Look-ups in named tables: a row name and a column name give one cell, copied from the table.

rofi =
columns: zozap, lup, venu, lavu, zop, bol, kasig, lofim
sukepo: [152, 125, 176, 97, 61, 182, 124, 162]
deno: [177, 133, 140, 144, 139, 184, 124, 110]
delibag: [159, 184, 78, 126, 167, 169, 170, 122]
sevino: [111, 116, 166, 126, 105, 133, 155, 194]
nar: [155, 106, 166, 127, 100, 191, 100, 128]
ratalal: [155, 101, 174, 127, 84, 200, 154, 186]
sekoli: [170, 107, 191, 137, 107, 166, 105, 131]
bok: [171, 123, 151, 143, 106, 188, 118, 115]
ger: [119, 83, 161, 163, 134, 162, 130, 164]
zubu: [163, 126, 147, 126, 112, 192, 122, 129]

What is the zop of nar in rofi? 100
What is the zozap of deno in rofi? 177
What is the lofim of ratalal in rofi? 186
What is the bol of delibag in rofi? 169
What is the lup of bok in rofi? 123
What is the zop of ratalal in rofi? 84
What is the venu of delibag in rofi? 78

big =
fields: sapiva, befuto, bizepi, sud, bolavo, luridas, bipe, mivege, fik, ditu
merini: [-43.34, 2.83, 32.34, -4.59, -46.76, -17.84, -30.17, -2.80, -10.72, -5.34]
puvige: [-15.55, 20.27, -65.62, -10.23, 1.12, -57.15, -9.20, -36.97, -32.19, -3.72]
zevos: [3.94, -25.92, -12.81, 5.46, -43.35, -50.58, -2.29, 19.09, 33.10, -15.43]
nim: [-43.92, -47.35, -43.04, 20.83, 3.67, 31.77, -34.52, 3.47, -12.18, -49.78]
kol: [-15.31, 27.66, -43.78, 3.59, 3.71, -60.06, 11.09, -29.33, -49.28, -18.65]
ketas: [-66.78, -35.09, 41.60, 10.88, -39.83, -37.24, -39.33, 10.34, 28.16, 5.19]
zon: [-11.26, 24.08, -44.32, -3.74, -5.90, -52.98, -20.06, -66.96, -40.90, -18.76]
buk: [-10.44, -33.30, 12.49, 44.31, -5.67, 29.77, -19.07, -38.89, -28.51, 25.47]
dokosi: [-49.14, -47.92, 27.28, 11.19, -29.81, -21.01, -19.94, -12.73, 17.56, 16.76]
vif: [-5.14, -76.16, -4.09, 35.38, -33.32, 30.58, -48.53, -19.52, -46.71, 65.94]
mes: [-22.17, 17.64, -30.61, 6.18, -22.63, 6.89, -64.94, -33.91, -6.96, -25.22]
tedan: [-0.76, -13.49, -32.16, 10.24, -26.27, 46.23, -40.72, -35.96, -30.88, 14.30]
bifi: [-9.82, -16.14, -14.64, -12.68, -62.40, -30.21, 10.89, 20.60, 28.10, -27.01]
datis: [-25.36, -43.61, -41.42, 33.84, -6.67, -1.57, -46.44, -33.62, -34.46, -44.23]

zon, luridas -> -52.98
datis, bolavo -> -6.67
vif, fik -> -46.71
mes, luridas -> 6.89
vif, bipe -> -48.53
zevos, bipe -> -2.29
nim, ditu -> -49.78
zon, sud -> -3.74
merini, bizepi -> 32.34
merini, bolavo -> -46.76
tedan, sapiva -> -0.76
bifi, mivege -> 20.60

duv
fields: tuneve, vik, zutaku, sedel, tuzi, rusi, zif, pide
vutub: [4991, 6625, 5269, 4153, 4848, 6628, 4117, 5007]
ridi: [2622, 4878, 2333, 2796, 4554, 3836, 6873, 3307]
tobi: [5216, 4771, 1679, 4688, 3820, 7126, 4925, 7056]
lum: [4602, 4130, 1455, 4619, 1738, 4867, 3808, 1943]
bidamo: [592, 4819, 6431, 4851, 2629, 5609, 7024, 3360]
tigamiv: [3468, 2913, 6024, 4319, 1122, 3213, 3663, 7588]
viso: [6588, 1039, 3742, 5218, 3752, 4678, 4211, 5515]
kes: [7361, 5723, 8220, 5366, 5541, 2428, 5898, 5014]
rukoz: [2591, 2040, 5693, 2809, 1313, 4205, 945, 2511]
fevude: [5637, 5561, 4643, 3880, 4245, 1697, 6073, 2779]
fom: [3451, 7875, 2895, 7826, 7290, 4612, 5870, 5587]
nif: [6331, 4931, 1680, 4674, 2314, 4293, 3577, 4182]

rusi of fevude is 1697
tuneve of rukoz is 2591
zif of lum is 3808
sedel of kes is 5366
pide of vutub is 5007
pide of fevude is 2779
sedel of bidamo is 4851
zutaku of bidamo is 6431
rusi of bidamo is 5609
tuzi of tigamiv is 1122
zif of tobi is 4925
tuneve of tigamiv is 3468
sedel of lum is 4619
Row with the largest tuneve: kes

peremu =
columns: sakulu, pob, duka, kepe
gak: [127, 151, 184, 95]
sutop: [96, 113, 89, 59]
pofor: [202, 162, 148, 115]
nubep: [129, 40, 106, 116]
sakabu: [213, 125, 121, 139]
sirelof: [105, 99, 64, 84]
motaso: [133, 130, 107, 184]
buv: [133, 115, 76, 92]
foziva: [114, 134, 110, 182]

kepe of sakabu is 139
kepe of gak is 95
duka of pofor is 148
pob of sirelof is 99
pob of foziva is 134
pob of gak is 151
duka of foziva is 110
kepe of motaso is 184
pob of sakabu is 125
duka of motaso is 107
pob of buv is 115
kepe of sirelof is 84
sakulu of buv is 133
kepe of buv is 92
sakulu of foziva is 114
duka of sutop is 89
Which row has the largest sakulu? sakabu

Table fuvi
	sobem	tuke	fibuzu	suseped	zut	vufav	vupu	zeteb	gubibu	buz
papu	81	100	36	141	110	106	26	184	147	116
zibi	139	130	149	117	125	129	152	93	100	117
migi	191	168	93	210	157	188	76	101	6	84
dabag	129	119	211	62	113	105	227	63	136	136

migi, vufav => 188
papu, vupu => 26
dabag, zeteb => 63
zibi, gubibu => 100
migi, suseped => 210
zibi, tuke => 130

mus:
	vusis	nagopu
zit	79.470	40.895
tabuzaz	98.230	24.389
rer	85.939	35.554
voru	94.541	28.978

What is the nagopu of voru in mus? 28.978
What is the vusis of tabuzaz in mus? 98.230
What is the nagopu of rer in mus? 35.554
What is the nagopu of zit in mus? 40.895
What is the vusis of zit in mus? 79.470
What is the vusis of rer in mus? 85.939
What is the vusis of voru in mus? 94.541

Table kosula
        bik  lanumut  fulogel
lile    195      155      130
rigus   183      165      150
lus      82      191      222
mogame  218      179      136
vik      14      139      235
gomur   214      171      126

What is the fulogel of lile in kosula?
130
What is the bik of rigus in kosula?
183
What is the fulogel of mogame in kosula?
136
What is the fulogel of gomur in kosula?
126
What is the lanumut of lus in kosula?
191
What is the bik of vik in kosula?
14
What is the lanumut of rigus in kosula?
165
What is the lanumut of lile in kosula?
155
What is the lanumut of vik in kosula?
139
What is the bik of lus in kosula?
82
What is the bik of mogame in kosula?
218
What is the fulogel of rigus in kosula?
150
What is the lanumut of gomur in kosula?
171

dafigat
         lof   zuv   vid  divu   pum   bom
fip     2.52  8.37  1.18  6.73  8.30  1.76
dul     6.42  3.35  7.56  5.74  3.88  8.17
somizo  3.09  8.60  1.42  4.92  7.56  1.09
suf     5.77  3.84  6.81  5.72  4.50  7.33
baliv   3.10  7.63  1.46  6.36  8.70  2.97
dor     6.00  4.25  6.80  5.58  4.54  7.16

suf, lof: 5.77
baliv, divu: 6.36
somizo, divu: 4.92
somizo, pum: 7.56
dor, zuv: 4.25
suf, pum: 4.50
baliv, lof: 3.10
baliv, zuv: 7.63
Which row has the largest vid? dul

nepe.tsv
	zefen	zev	bov	govo	bonilem	moli	sut	mivivo	fup	vip
puruz	46.7	50.4	75.2	44.9	59.1	64.3	73.1	77.1	36.5	62.6
zel	53.8	29.0	77.5	77.4	39.5	63.7	52.6	24.2	45.2	38.1
das	58.2	31.7	86.4	48.3	80.8	68.8	58.5	66.0	67.8	41.4
bimi	70.6	63.8	53.7	41.8	64.3	59.2	81.6	63.1	68.7	82.4
faveke	61.9	0.8	67.6	88.7	29.6	51.7	46.5	70.3	68.8	59.9
kibug	54.4	76.9	48.9	76.0	77.7	38.2	31.9	17.5	56.1	60.3
zad	46.3	39.8	58.1	82.2	39.9	50.6	47.0	51.5	42.8	81.9
dal	55.9	85.3	69.5	24.1	20.2	55.0	46.1	31.0	81.0	75.4

zev of faveke is 0.8
bov of zad is 58.1
bov of bimi is 53.7
vip of das is 41.4
govo of bimi is 41.8
zefen of bimi is 70.6
vip of faveke is 59.9
zev of dal is 85.3
moli of faveke is 51.7
govo of das is 48.3
bov of das is 86.4
sut of kibug is 31.9
sut of zel is 52.6
govo of kibug is 76.0
bov of dal is 69.5

